Below are the code and all the weights of a small trained network. Each question names an input and a class and asks about switching units off, where a switched-off unit gives its printed mean instead of its output.

import numpy as np


def w(rows, s, z=0):
    codes = np.array(rows[::2]) - 128.0
    scale = np.full(codes.shape[1], s)
    scale[-1] = z or s
    return codes * scale


def norm(h):
    return h / np.sqrt((h * h).mean(-1, keepdims=True) + 1e-5)


def f(y):
    return np.maximum(y, 0)


def log_softmax(a):
    a = a - a.max(-1, keepdims=True)
    return a - np.log(np.exp(a).sum(-1, keepdims=True))


def net(x, mask):
    res = np.array(x, float).reshape(1, 6) / 4 @ E
    u = 0
    for l in range(2):
        y = f(norm(res) @ A[l][:, :-1].T + A[l][:, -1])
        res = res + np.where(mask[u : u + 4], y, B[l][:, -1]) @ B[l][:, :-1]
        u += 4
    return log_softmax(norm(res)[-1] @ U[:, :-1].T + U[:, -1])


A, B = {}, {}
E = w([
[166,125,149,109,128,148,109,138],'x0',
[62,95,124,120,24,192,148,253],'x1',
[128,129,124,126,126,116,130,129],'x2',
[190,216,72,55,88,161,181,148],'x3',
[153,109,172,139,100,89,172,130],'x4',
[99,46,196,56,205,175,183,111],'x5',
],0.0056)
A[0] = w([
[142,252,84,69,92,177,201,174,131],'0.n0',
[144,157,53,22,46,201,162,35,16],'0.n1',
[201,131,19,209,44,142,104,159,99],'0.n2',
[26,106,249,245,133,171,9,104,2],'0.n3',
],0.0043,0.0026)
B[0] = w([
[105,110,198,146,160,127,130,103,252],'0.n0',
[80,151,212,107,117,49,145,247,183],'0.n1',
[103,125,179,156,79,149,51,60,231],'0.n2',
[142,209,255,116,98,75,192,181,219],'0.n3',
],0.0083,0.0039)
A[1] = w([
[89,19,144,56,176,177,176,122,63],'1.n0',
[84,133,228,152,142,66,105,132,31],'1.n1',
[151,190,85,48,63,133,151,135,143],'1.n2',
[97,44,90,175,36,190,136,254,252],'1.n3',
],0.007,0.00037)
B[1] = w([
[142,190,84,157,15,52,34,42,199],'1.n0',
[133,161,51,11,126,244,180,206,255],'1.n1',
[65,144,135,144,212,61,165,169,147],'1.n2',
[187,41,74,173,254,112,128,69,213],'1.n3',
],0.0073,0.008)
U = w([
[82,178,187,88,173,102,187,224,3],'0',
[230,82,42,180,254,106,152,105,236],'1',
[120,126,101,125,3,119,77,73,90],'2',
[182,141,25,89,107,199,170,129,139],'3',
],0.008,0.0014)

Each question gives the input, the list of numbers given to net, and the class t.
The units are the neurons (one row each of A and B). Each row of codes is followed by its name. A weight is (code - 128) times the scale printed after its matrix; where a second scale follows, it is the last column's (A, B and U).
mask holds one flag per neuron, layer by layer. A switched-off neuron (its flag False) gives its mean, the last column of its row in B, instead of its output. The means were averaged over made-up inputs and are rounded, as every weight is.
A unit's drop is (log p(t) with every unit on - log p(t) with that unit switched off) / (log p(t) with every unit on - log p(t) with every unit switched off).
The circuit of an input: a set's keep is (log p(t) with only the set's units on - log p(t) with every unit switched off) / (log p(t) with every unit on - log p(t) with every unit switched off). Starting from all 8 units, units are removed one at a time, each time the one whose removal leaves the highest keep (on an exact tie, the one counted first), for as long as the keep stays at least 0.8.
units of the circuit, in order: the units of the circuit, biggest drop first
unit that matters most: the unit with the biggest drop
top k neurons: the k neurons with the biggest drops, biggest first
top k neurons in layer l: the k neurons of layer l with the biggest drops, biggest first
input [-1,-3,7,0,4,-2], class 3: unit that matters most => 1.n3
input [0,-1,1,6,-3,8], class 2: top 3 neurons => [1.n0 0.n3 1.n1]
input [1,1,1,4,-1,-1], class 0: top 2 neurons => [0.n1 1.n0]
input [6,-1,-1,8,4,-7], class 0: top 3 neurons => [1.n2 1.n0 0.n1]
input [6,8,-6,4,-5,8], class 1: top 2 neurons in layer 1 => [1.n3 1.n1]
input [8,5,-6,6,-4,-4], class 0: top 4 neurons => [0.n1 0.n0 1.n2 1.n0]
input [-3,-4,8,1,-3,8], class 2: units of the circuit, in order => [1.n0 1.n3]
input [-2,-4,1,8,-1,8], class 0: top 3 neurons in layer 1 => [1.n3 1.n2 1.n1]
input [-2,-1,3,-3,-5,-3], class 0: top 3 neurons => [0.n3 1.n0 1.n3]
input [2,-6,1,5,-8,7], class 2: units of the circuit, in order => [1.n0 1.n3 1.n1]
input [0,0,-7,-5,7,4], class 3: top 3 neurons in layer 1 => [1.n1 1.n2 1.n0]
input [-3,-6,-1,-6,1,-5], class 0: top 3 neurons => [1.n3 0.n3 1.n0]
input [1,6,-4,-4,-2,7], class 2: top 2 neurons => [1.n0 0.n1]
input [8,6,2,3,5,7], class 2: units of the circuit, in order => [1.n0]
input [4,-1,1,-8,-6,-5], class 0: top 2 neurons => [0.n3 1.n0]
input [8,0,4,3,5,7], class 2: units of the circuit, in order => [1.n0 0.n3]
input [-4,-4,2,-8,3,2], class 0: top 2 neurons => [0.n3 1.n3]
input [-2,-5,-8,4,-1,8], class 2: top 2 neurons => [1.n0 1.n3]
input [-8,1,6,-2,-2,2], class 3: top 2 neurons => [1.n1 0.n1]
input [-2,-6,-2,5,-5,8], class 2: units of the circuit, in order => [1.n0 1.n3 1.n1]
input [-6,2,2,1,-4,8], class 2: units of the circuit, in order => [1.n0]
input [-5,-3,4,-2,-6,6], class 2: units of the circuit, in order => [1.n0 1.n3]
input [4,0,5,-4,5,1], class 3: top 2 neurons => [1.n1 0.n1]
